Below are the code and all the weights of a small trained network. Each question names an input and a class and asks about switching units off, where a switched-off unit gives its printed mean instead of its output.

import numpy as np


def w(rows, s, z=0):
    codes = np.array(rows[::2]) - 128.0
    scale = np.full(codes.shape[1], s)
    scale[-1] = z or s
    return codes * scale


def f(y):
    return y / 2 * (1 + np.tanh(0.7978845608 * (y + 0.044715 * y**3)))


def log_softmax(a):
    a = a - a.max(-1, keepdims=True)
    return a - np.log(np.exp(a).sum(-1, keepdims=True))


def net(x, mask):
    res = np.array(x, float).reshape(1, 4) / 4 @ E
    y = f(res @ A[0][:, :-1].T + A[0][:, -1])
    res = res + np.where(mask, y, B[0][:, -1]) @ B[0][:, :-1]
    return log_softmax(res[-1] @ U[:, :-1].T + U[:, -1])


A, B = {}, {}
E = w([
[130,115,133,123,134,124,102,138,158,121,129,137],'x0',
[66,142,182,113,234,178,162,112,154,171,233,159],'x1',
[221,71,77,156,189,162,154,96,97,164,114,245],'x2',
[132,177,138,185,171,121,39,170,73,179,177,151],'x3',
],0.012)
A[0] = w([
[136,117,138,92,165,187,186,101,169,139,158,151,5],'N1',
[182,62,101,161,179,153,147,95,92,174,137,228,33],'N2',
[182,165,73,162,43,62,28,149,56,99,60,82,110],'N3',
[240,2,37,134,72,162,181,103,111,88,58,177,113],'N4',
[189,113,75,162,196,158,129,119,95,193,134,225,175],'N5',
[74,187,219,115,140,172,82,165,102,157,186,104,89],'N6',
[163,142,106,122,169,173,134,89,114,176,124,213,21],'N7',
[86,75,144,46,117,187,231,79,182,75,124,100,103],'N8',
],0.0077,0.012)
B[0] = w([
[137,130,100,117,76,1,101,72,163,114,40,111,146],'N1',
[104,96,190,170,128,200,104,197,146,97,174,79,196],'N2',
[116,81,175,159,125,178,204,182,177,65,195,80,210],'N3',
[129,197,84,69,153,94,105,55,56,206,65,172,231],'N4',
[133,117,107,69,59,60,197,177,190,56,94,80,250],'N5',
[102,142,110,109,199,128,69,74,73,145,104,207,186],'N6',
[145,131,157,160,157,200,119,139,140,161,195,101,163],'N7',
[116,96,178,161,114,165,180,224,147,67,182,92,191],'N8',
],0.0097,0.017)
U = w([
[145,130,136,103,27,39,167,169,181,73,94,78,60],'0',
[133,114,186,170,176,192,134,193,151,115,236,111,253],'1',
[151,223,69,70,179,64,67,2,66,237,48,199,41],'2',
],0.0081,0.0045)

Each question gives the input, the list of numbers given to net, and the class t.
The units are the neurons (one row each of A and B). Each row of codes is followed by its name. A weight is (code - 128) times the scale printed after its matrix; where a second scale follows, it is the last column's (A, B and U).
mask holds one flag per neuron, in row order. A switched-off neuron (its flag False) gives its mean, the last column of its row in B, instead of its output. The means were averaged over made-up inputs and are rounded, as every weight is.
A unit's drop is (log p(t) with every unit on - log p(t) with that unit switched off) / (log p(t) with every unit on - log p(t) with every unit switched off).
The circuit of an input: a set's keep is (log p(t) with only the set's units on - log p(t) with every unit switched off) / (log p(t) with every unit on - log p(t) with every unit switched off). Starting from all 8 units, units are removed one at a time, each time the one whose removal leaves the highest keep (on an exact tie, the one counted first), for as long as the keep stays at least 0.8.
units of the circuit, in order: the units of the circuit, biggest drop first
top k neurons: the k neurons with the biggest drops, biggest first
drop of u: that unit's drop, to one decimal
input [6,-7,-6,7], class 1: units of the circuit, in order => [N3]
input [1,-8,1,-1], class 2: top 4 neurons => [N4; N5; N8; N2]
input [6,6,4,-4], class 0: top 2 neurons => [N1; N5]
input [0,-3,-7,1], class 1: top 3 neurons => [N5; N3; N4]
input [-8,5,6,-1], class 0: top 3 neurons => [N5; N1; N3]
input [-6,-8,-2,1], class 1: top 2 neurons => [N3; N5]
input [-3,1,5,-2], class 0: top 2 neurons => [N5; N6]
input [-4,7,7,-8], class 0: top 2 neurons => [N1; N5]
input [-8,0,7,2], class 0: top 2 neurons => [N5; N2]
input [-3,7,7,-4], class 0: top 2 neurons => [N5; N1]
input [5,1,-1,-6], class 1: top 3 neurons => [N5; N8; N1]
input [-1,7,4,-4], class 0: top 4 neurons => [N1; N5; N3; N6]
input [2,1,5,-2], class 0: top 2 neurons => [N5; N6]
input [0,-4,-3,3], class 1: units of the circuit, in order => [N5]
input [4,-2,-2,2], class 1: top 2 neurons => [N5; N4]
input [-3,-5,5,-1], class 2: top 2 neurons => [N4; N8]
input [-5,-2,-2,2], class 1: top 2 neurons => [N5; N4]
input [4,-7,4,-4], class 2: drop of N6 => 0.0
input [-1,-6,2,0], class 2: drop of N5 => 0.4
input [-2,-2,6,8], class 0: drop of N8 => 0.1
input [-1,-2,-8,5], class 1: drop of N3 => 0.1
input [-1,4,-5,5], class 2: units of the circuit, in order => [N6]
